[  7  26 -22  -4 -20  -2 -21 -13 -12 -22  23 -18 -20   5  -3 -17 -55   8
  -4   8   0  -3  12  21  24   1  35 -19 -26 -21 -52 -26  14   3  16  -2
   4 -39  -3  30  24  10]
gozi
[  2  -1  13  29 -32  11  17  10   5 -25 -21  29 -12  13  13  21 -44 -17
 -26   4 -11  16  17  -2 -11  11   8  14  33  -1 -11 -13 -19 -23  22  11
   6   6  -8 -12   3  -1]
gozi
[ 38  17   8  14 -29  -3  38  15  31  -8 -29  21 -14  26  10 -18 -35   2
 -39  -9 -12  -1   3  22  19   4   6  10  30  11 -26 -65 -15   0  35  -9
  12   3 -17  -4  21 -35]
Tanu
[-11   8  24  43   2   5   2 -51  -7  -6 -50  10 -15 -24  17  -7   0  17
   2   8 -21  10  32  20 -13  11  19  18   5   6   4 -34 -18  -9   5  -4
  -7  11 -20  21  14  12]
Mefa
[ -7  15 -22  -4 -21 -31   1 -15 -17   7  29 -33  -9  26 -25 -35 -21  28
  -8  -3  13 -28  17  32  17  31  -5  -4 -27 -15 -18 -38  11  21   4  21
  -4 -31  15  -5   9 -20]
kipes
[  8   1  27  16 -13   9  16  -5  15 -39 -13  13 -13  43  30   9 -31   9
  -9  14 -10   6   2  -3  -8 -22  16  10  10   8   9 -13  -8  18  15  16
  12  -6   3  14 -12   5]
geliv
[ 28   7 -10 -19   6  -5  26  26   9   4  15  -1  -1  29 -30 -33  43  21
 -27   5  20 -14  18  22  29  49 -31 -35 -34  13  11 -21  25 -14 -32  31
 -12   4   3 -20  29 -24]
Tanu
[  5  -1  21 -12   7  -4 -17   9  13  -7  15 -28  -7 -34   6   9  26  10
  15  -4  -1  -2   6  -8  -4  10  19  24  -6  20 -13 -20   1 -12 -15  -2
  32   9  -7 -20   7   1]
geliv
[-35  -6  14 -15 -10  32  36  -2  17  -3 -38 -47   1  17  69 -15   2  63
   9  14  -3  -2 -60  30 -12  47  18 -19  39 -22 -12 -53 -17  72  35   4
  34 -44 -17 -35   9 -33]
Tanu
[ 35   9   5   4 -13  25  16 -13  34  -7   2  16 -18  25  22  -1  28  12
 -19  -1 -11  11  -6  -2  -1  30 -27   4  23   3 -19 -43 -11 -15   0  18
  13  -7 -16   7  22 -15]
tonid
[ -1  30  -2 -17 -18 -19   4  28   8  13  -4  49  -1 -42  -8  24 105  -2
 -12  25 -12 -21  55  10  -5  32  14   4  18  11 -73  12 -18 -48  10 -20
 -21 -35 -27   8  33 -34]
godum
[ 25 -26  33  -4  28  30   0  20  21 -20 -57 -25 -45 -70   7  18 -40  46
  -1  -6  23  29 -16 -27   1  -3  -2 -15 -47 -49  34 -23 -17  18   5 -54
 -12  21 -21 -26  33  23]
tonid
[ 10   6 -22 -15  -6   5   8   4  -1  26   9  -4   9  10  -2 -22   6   5
 -17  -3  18 -38  -2  41  23  36  17   6 -60   7   4   9 -12   9   8   5
  17 -45  23 -14  23 -32]
tonid
[ -4  15   5  54   5 -18   9 -48 -27  -3 -17  -1  -2   5  10   7 -28  28
   5  26 -10  21  19   0 -27   3  44  14  -1  17  -4  17  16  48   4 -18
 -13   1 -17  -9   8  15]
godum
[ 34   3 -24 -18  10 -12 -13  -7  21  -1  18 -19  -6  46 -19 -35 -26  36
 -21 -18  11  10   9  -9  25   6   2 -19  -5   6 -47 -28  19  43  10 -22
 -19 -21 -21  25  29 -33]
gozi
[ 16   4  -3  19  -2  12  41  -6   2 -10 -31  30 -11  13  35  17 -47  31
 -29   3 -18  11 -13   8 -13  -2  17  11  18 -16  13 -42 -18  30  22  25
  14   4   9 -21  12 -17]
geliv
[ 27  -9  13  -3 -18   7  11  59 -27 -29  -1  14  41  42   1  17 -22   2
 -61 -28  30  -9   9  21  32  11 -46  14  15 -18  45 -55 -13  11  19  57
 -11  32 -14 -20 -29  -5]
gozi
[ 10 -22 -38   2 -28  -9  16 -33  -8  11 -18   3  -1  15 -27 -31 -42  15
 -44 -24   6  -3  -1  10  34  14   2 -15 -23  12  -8  -9   2  15  -3   5
  12  -1   0  20  37 -12]
tonid
[ 21  26   2   1 -21  12  11 -18  43   0  -2  48  -9   0  34 -14 -87  -2
   9   0 -15  27   2  -1   3 -40  42   6   1 -30  -5 -27   6  10  19  24
  10  -2  17   3  13  -4]
gozi
[ 40   7 -28  17 -21 -20 -14 -21  -7   9  -4  12 -12 -15 -22  11  -9  17
 -32   6 -14  -1  21   0  20  36  16 -18 -30  -3 -37   3 -13 -18  -9  -6
  11 -22  -8 -15  50   0]
tonid
[ 42   2  30  25  15   8   4  22   5 -12 -19  12 -13   4   4  37 -16  35
 -26   0   3   7  -4  -3   5  16  -8   5  22 -26   3 -41 -18  14  28  10
  12  18  13   4  -1  -7]
gozi
[  0 -23  28 -14 -13   7 -47  14  27 -50 -11  12  -2  24  31  48  45   0
  30   2 -29 -16  -5  -2 -21  13  30 -31 -46  23  13  60 -34   3  15 -46
 -18 -53  30 -18  15  37]
Fafe
[ 16   1  14  22   3  20  37  24 -10 -35 -13  33  -6  41   1  21 -31   9
 -36   7 -11   8   7   6 -26  -3   1  -2  -5   6  16 -39 -44  -5  23  28
  -4  15   9   3   0  11]
godum
[-59  -7  13 -45   6  14 -28  20   1 -12  10  -4   2 -47  28  29  30   0
  25  14   2   4  18 -19  -5  13  23   4  13  -2  -1   9 -18  42   8 -27
  -1 -31 -39  20 -32  27]
geliv
[ -7   0  18 -34  15  25 -17 -24 -34 -17 -60 -23  -1   5 -37  25 -26 -10
  -2 -27  27 -32  53  31  47 -11  12 -37  11  13 -59 -39  45 -26   0  -5
 -46  14  -8   4  50 -33]
gozi
[-66  11   7  -4   3  11  27  50  42  35  42   1  20 -18  -9 -12 -39   0
   1   6  28   7  30  12  -1  46  46  10 -46  26 -39  -7  14  24 -11 -24
  32  -2  -8   3  11 -21]
kipes
[-32   8  -7 -39  36   8  49  13  28  40  31  48   7  10  50  28  44   2
  17  -1  18 -13 -30  30 -29  39 -14 -19 -19  29  34  40 -11 -15 -23   2
  15 -10  52 -62   6 -49]
geliv
[-13  24 -10 -24 -39   8  11 -45 -10  29 -20 -12  -1   3  12  16   6  16
  -3  38  22 -30  29   5 -20  25  50  18 -40  40 -54  12   4   9 -22 -22
  20  13   0 -66  15  25]
tonid
[ 64   7 -33   4 -14  -9  -9  -4  -1  -3  23   6  -5  19 -14 -43  12   0
 -22   9  19   1  27  13  33  51  -6  11 -40  15  -4 -12 -26   0  -1 -47
  25   0 -18  -9 -28   3]
Fafe
[ 37   6   3  40   6  -7   9 -14  22 -36  -1  15 -31  33  31   7 -29  10
 -19  -8  -7  13 -14  -8 -14  -2   7  19  13  -1   0 -35 -23  16  17   3
   6  -8 -10  -2 -19   1]
godum
[ -6  22  42  14  11  13  38  -9  -1  30 -31  15 -13  24  81  38 -15  47
  -7 -13  45   3  -3  24  -7  16 -32 -16  31 -12  21 -38 -24  13  16 -58
  26  44   2 -25 -28   0]
Fafe
[-16  -5   2 -28 -10  12 -41   8  13  26  12  -3   7  -7  14  40  16 -22
  -4   7 -13   1  11  -2   8  16  -3  39   3   1   5  37   5 -26  12  -5
   5 -19  -5 -18  41  25]
kipes
[  4  16  -2  -1  11   1 -22  27  -3  21  57   3   7  21  -6  12  20 -17
   3 -22  24   1  18  18  26  44 -22 -21 -15  13 -20 -18 -12 -12  -5 -28
  -3 -25  -6  15 -20 -13]
gozi
[-21 -16   7 -56  -9 -17 -31  25  10 -22  18   5  40  -2  -1  51  11  16
  -9  34   6  -8  16  21  16  13   3  -4 -57   4  -8  47   3 -47  -7 -12
  19  16  32   0  53  -9]
geliv
[-11   1  14  -7  17  15   7  16  12  13  18   8  21  11  -4  -6 -29  20
  11 -10  -1  25  11   4   2 -12 -11  -2 -47  16  -7  11   2 -30  -7 -20
 -19   7  32 -11  67 -25]
Mefa
[  4   4  12  -6   6  24  20   5   2 -29 -15  23  -7  17   9   1 -27  15
 -15  26 -18  12 -21  20 -22 -16  -1 -27  13   6 -10 -40 -32 -44  32  20
  14  -2  -2   6  11  -5]
Kuluf
[ 21  17  12  40  14  -5 -26  47 -54 -11  33  29  -6 -23   2  37  50  -1
   1 -14  -2   2  40 -30   4 -14   3   5 -25   0  40  38 -13 -20  -3 -29
  -8  -8   9   8 -23  21]
Kuluf
[-15   8 -12   4 -20  13   5 -38 -13  -7 -31  -7  -2   1  10 -27 -10  10
   2  21   2   1  16  16 -21  -1  33  -2   0  -1 -34 -17  13 -10   0 -10
 -18   5  -8 -12  24  12]
Tanu
[-13 -21  -1 -37  20  -5 -23  19 -11 -11 -29  -6  23  35  13  11  32   7
 -24  14 -45   9  29  22  26 -21  37 -41   1 -23  30   0  23  26  16 -18
   7   6 -11  18  27 -13]
geliv
[ 21   3 -19  -9   9 -12 -12  -1   3 -14  17   6  -5   7 -14 -11 -18  -4
 -12 -15   8 -15  -6  25  28  26   2 -11 -15   7 -19  -4 -14   3  16   1
   2 -30   6  29  11 -28]
gozi
[-22 -14  18 -14  12  17 -24  22   0   1   4 -10   6  -4  19  -2  20 -10
   1 -21   0  11  10  -2   4  15   6   4  17   0  10   4 -11   7  11 -25
 -10 -18 -12  15  12   2]
Tanu
[ 56  19  25  20   8  -8   7   7   0  -8  -2   3  -3  30   3   5 -41   7
 -29 -14   6   4  23   9   6  19  -7  19  15   4  -7 -40 -16  30   8   4
 -17  16 -10  -5   6 -21]
Fafe
[  8   4  21  -2  -4  -2 -16  17  16 -14  17   0 -19  -2  -6  27  27  15
  -4   3   0  -1  55  -3  18  79 -11  -5   0   1  18  -1  12  24  -9 -25
  16   4   2   1   0  11]
Fafe
[ 74  21   4 -74  11 -33 -20 -39  -9  30  31   3 -16  53 -40 -55  58  -1
 -12  10  18 -17   9  -1  52   3 -94  12  16  54 -10 -13 -37 -32   6  27
 -14 -16 -17  37  -8 -26]
Kuluf
[ -1   2 -32 -35 -42 -13  -2 -27   2  -9  -7   5 -11   9  31 -47  18   4
  -2   4 -22   3 -31  27  48 -17  -2 -19 -23 -10 -47 -11 -17 -18   9   3
 -10 -61 -11  10  30 -18]
Mefa
[ 24  14  22   7   3  29 -44 -22  47 -60  55  38 -13  41  36  -4 -57 -23
 -16 -58  20  29  17   8 -16  38 -30  -2  50  11 -37 -74  -2 -57   6   4
  18  -6  -8 -35 -24  28]
Kuluf
[  3  -1  17   9  28  17 -15  50   2   7   0  13  17   4   0  29  23  -9
 -37   4  13 -16  31  12  -8  36   1   2   4 -10  -4  20 -29 -25   3   9
  -3 -17  -8 -21   0   2]
Mefa
[  0  -6  32 -37   6  13 -31  13   0  -9  27 -19  11   5   0  26   3   1
  29   7  10  12  20   1  11  16   3 -28 -28  19   2  33  -3  -4 -14 -35
 -14 -14  -2  -2  19   9]
Fafe
[ 30  15 -11  12  39  -8 -26  -7  15 -39  12 -22 -18  19   5  -9   9  24
  19   9   9 -28 -24  -2   5  13  -2 -14 -26  14 -67  23   6 -25  -1 -10
  -1 -40  21  -7  33 -24]
Fafe
[ -8   4 -34 -11   4 -11 -22 -20  13 -14  22 -10  -8  18   4  -3  10  -7
  -9  -2 -14  -9 -14  32   6  33   1 -22  -2 -14 -30 -14   6  -2   4  14
  -6 -45 -10  29  24  -6]
godum
[-25  -1  12   8 -15   4  27  14  18  -4  -6  -3   4  -9  -8  -5  -3  32
   5 -10  23 -12  17  14  -2  21 -11 -18 -13  29   1  -4  17 -44   0  -1
  12   3  -5 -15  38 -23]
gozi
[ 15  14  16  22 -17 -10 -31 -36 -33  -7 -23  -4  16 -13   6  40  27   5
   1 -11   0 -18  13  37   5   2  41  -3   0  -2 -46  -3  28   9  -3 -18
 -10  15   7  -6  21  28]
kipes
[-16   5  22 -32 -31   2  14   3  20 -17   3  -1  -2   9  12  21 -15  19
   1 -10  19 -27  -4  11  23   8 -15   6 -13  45 -17 -27 -15  -4   2  10
   8 -11   4 -30  -2   2]
Mefa
[-11 -11  10   1 -40  20 -34  18  27 -16  39   3   6  -4   0  34   8 -20
   8  -5 -16  31  -5 -10  -4  25 -11 -23   2  20 -52 -36 -35 -45   0 -27
  -4 -45 -44  -5   2  25]
tonid
[ 10 -10   1 -21   9  18 -21  43   8   4  20 -30  17  -1 -14  26   1  22
  19  -6   0  -6  -3 -12  -4  -3  22 -34 -19 -13   0  -1  -5  41  -1 -25
 -15 -17  -3   4   3   0]
Fafe
[-39  28  12  29 -30  -5  13 -28 -23  -2 -17   9   7   7  20  21 -22  34
   6  19   7 -24  33  17 -18  11  38  23 -25  29 -13   3   0  23  20  -2
   4 -20   7 -13  12  27]
godum
[ -4  11 -13 -23  28  -3 -21  17  11  23 -14  30 -36  28   5  47  72  -8
 -22  19 -17 -55  58 -26   3   9  21 -48  16  18   8  93 -28 -19   3 -25
   7 -59 -10   5  -2  17]
Mefa
[-13   0 -17   0 -28  -5 -19 -58 -37 -28 -45  17   6  43   7  -6  33  28
 -26  47 -15 -10  32  28   9  -1  43 -12 -25  32 -50  -1   7 -13  17 -21
  -1 -12  -9  23  13  12]
Kuluf
[-30   8 -24 -19 -19 -21  -6   9  13 -42  28 -28 -19   8  14 -31  30  17
   0  25  -7 -18  19  -8  23  30  -6   8   4  -2 -13   1   4  -5   7  -7
  27 -26 -22  50   8 -29]
Tanu
[ 17  -9 -41   1 -13 -12  -8  -2  32   1   1 -11  -5  -4 -36 -42 -22  -8
 -13  -4  -7 -19 -23   4  19  29   9  -1 -36   0 -38  16   6  17   6   6
   7 -46   6  -1  38 -18]
tonid
[ -5   1  13 -17   0  11 -24  11  -3   1   7  -4   4   6  11  27  29  -2
  10 -14 -12   1  29  -8  -1  15  -3 -21   6  -6   1   5 -25  11  -7 -28
 -14  -9 -10  -5   1  12]
Mefa
[ 17  -4  15 -26  46   0  28   4   2 -93 -13 -34 -41 114  18   5 -10  29
 -34  11   3 -15 -12  40 -19   4 -41 -98  22 -21  21 -44 -34   3  29 -16
 -11   1 -21  57  -4 -30]
godum
[ 39  11   3  26   1   9   9  40  26  33  -5  56  52   1 -46 -11 -36 -33
 -53   1  -7  29  20  83 112  54  24 -12  -7 -11 -34 -14  82  31  25  11
  16  -9   4  60  55 -55]
gozi
[  0  18  12 -13 -10  -1 -10   3  17  10  13 -14  16 -14  15  13  23  35
  12 -13  13 -11   6  17   1  35   2  12 -29  31 -40 -25   9  -2  -7 -33
   6  11   3 -16  43  -1]
Fafe
[ -5  -3  27  -8  11  -5   4  39   4 -29  -1 -10   0 -19  19   8 -15  20
  -3  -9   5  -5 -32  -8  -2 -23  -7  28  16  -6 -11 -31 -32   2  33  15
   8  -3  -7 -11  -4 -13]
kipes
[  5 -11 -42 -23 -27 -10 -18 -43   6 -27 -29  -9 -26  14  -5 -19 -12  -2
 -23   4 -10 -30  22  37  15  42  10   0 -19 -11  -8  11   4  -3  23 -27
  11 -37   8   6  42  -5]
geliv
[-32  11  -2  13 -19 -20  11 -52 -23   3 -20   4   4  10  34 -14  13  24
  -3  -9  -4 -13  11  31 -35  10  20  19   6  17  -5  15  21  25   3   6
 -22 -15  13 -12  36   3]
geliv
[-12  -3  -3  36   3 -10  -6 -62 -22 -52 -64  -8   5  12  28 -13 -25  32
 -14   2   1 -17  -7   7   5   5  38  28 -11   6 -62 -22  -5  25   3  33
   8  16  -3   9  23  -6]
kipes
[ 38   9  16   1  27   3  -4   8  13   9 -16  12   4 -14   0  24 -41  12
 -23   6   9  -4 -14   9 -12 -21   1  40   8  -1  -3 -16 -22  12  34   0
 -12   3  -6  14  18   0]
geliv
[-24   2  14  11 -46  -8   5  19  16   2   5  -5   8   4  11  20   0   8
  -6   1  12 -10  20  27  -2  36  29  -8 -19  -1 -20   1   8  -8   0 -16
  26  -1  10  -7  10  -7]
gozi
[-37  10  -1  20 -41   5  -7 -66 -22 -32 -22  18  -7   7  32   4   3  22
  -5  29   5  14  31  18 -19  28  64 -22 -15  15 -67 -15  12   6 -18  -1
   2   4 -14  14  -2  49]
gozi
[ 12   4  12 -37  12  -4 -14  22   2   9   1  21   3  -9  10  12  15 -11
 -10 -16   7   4  11  -7  -1   5  11  -3   2  16 -17  23 -35  10  15 -37
  -3   9  -7   5  10   7]
gozi
[  0 -10  24 -17  11  11   1  10 -11  -9   2  16 -14  -2   8  16  -3   0
  -4 -15  19  21  32 -10   3  25   1 -13   2  -6   8  37 -29  11   6 -37
 -15 -22   1   1  13  -8]
godum
[ 11  -4  24 -45  -5  13  -7  -4   5 -20 -38  16  45 -36  11   2   9 -10
  39  23 -18   6 -17  71  21 -17  36 -28 -51  -9  18   6   1 -24  20 -25
   5  17  16 -38  40  -8]
kipes
[  4  -8  17 -34   8   0 -27  49  -4 -13  19  -9  13  13 -14  26  19   5
  -3  -5  -5  -5  31 -14   8  -1  13 -36  -1   3 -10  11 -13   8   0 -18
 -18 -13  -8   9   7  -1]
Fafe
[-11   9  42  -3   4  -1  11  23  -1  53 -39 -10  21 -17  52  14 -18  34
 -21 -39  33   7 -51  60  62  -7 -37 -15 -38 -12  22 -73  16  -4   0  24
 -26  -5 -20 -24  56   1]
Tanu
[ -3  12   8  35 -17  12 -27 -92  -4  33 -39 -15 -44  34   9 -24  21   9
  26  19 -38  20  19  -6 -41   4  13  -3  37   8 -45 -36  16 -14   4 -12
 -10 -18   2 -23  13  34]
Kuluf
[-11  24  -7 -25 -37   1  -7 -38   2 -27 -11  18  -3  29  23   7  55  27
  -3  22 -39 -14  29   0  15   6  40  -4  59  17 -87 -19  37  31  18  18
   5 -34 -13   4  25  -4]
kipes
[-18  -2  -8  11 -28  -7 -24  54  24  21  32   4  16  64 -27  24  88  27
 -38 -21   0 -33  95 -28   2  65 -30 -17  -4  11  42   2  29  11 -19 -10
  23  13 -11  22 -11  14]
Kuluf
[-18  11   0  14 -42  -1 -11 -36 -26 -10 -25  20  -2   8  11 -18  28 -13
 -11  -4 -26 -11  62  21   1  32  38   5  -2  32 -12 -20  -3   8  -7  20
 -22 -22 -24   9   9  31]
Fafe
[ 81  -7 -53 -11 -37 -19 -38 -63  24  39 -30 -33 -21  54 -21 -11  18  22
 -19  -5 -25 -31  -5  22  19  -2 -13 -37  29 -13 -24 -13 -12 -15  26 -43
  -7 -45 -30  25  40 -13]
Fafe
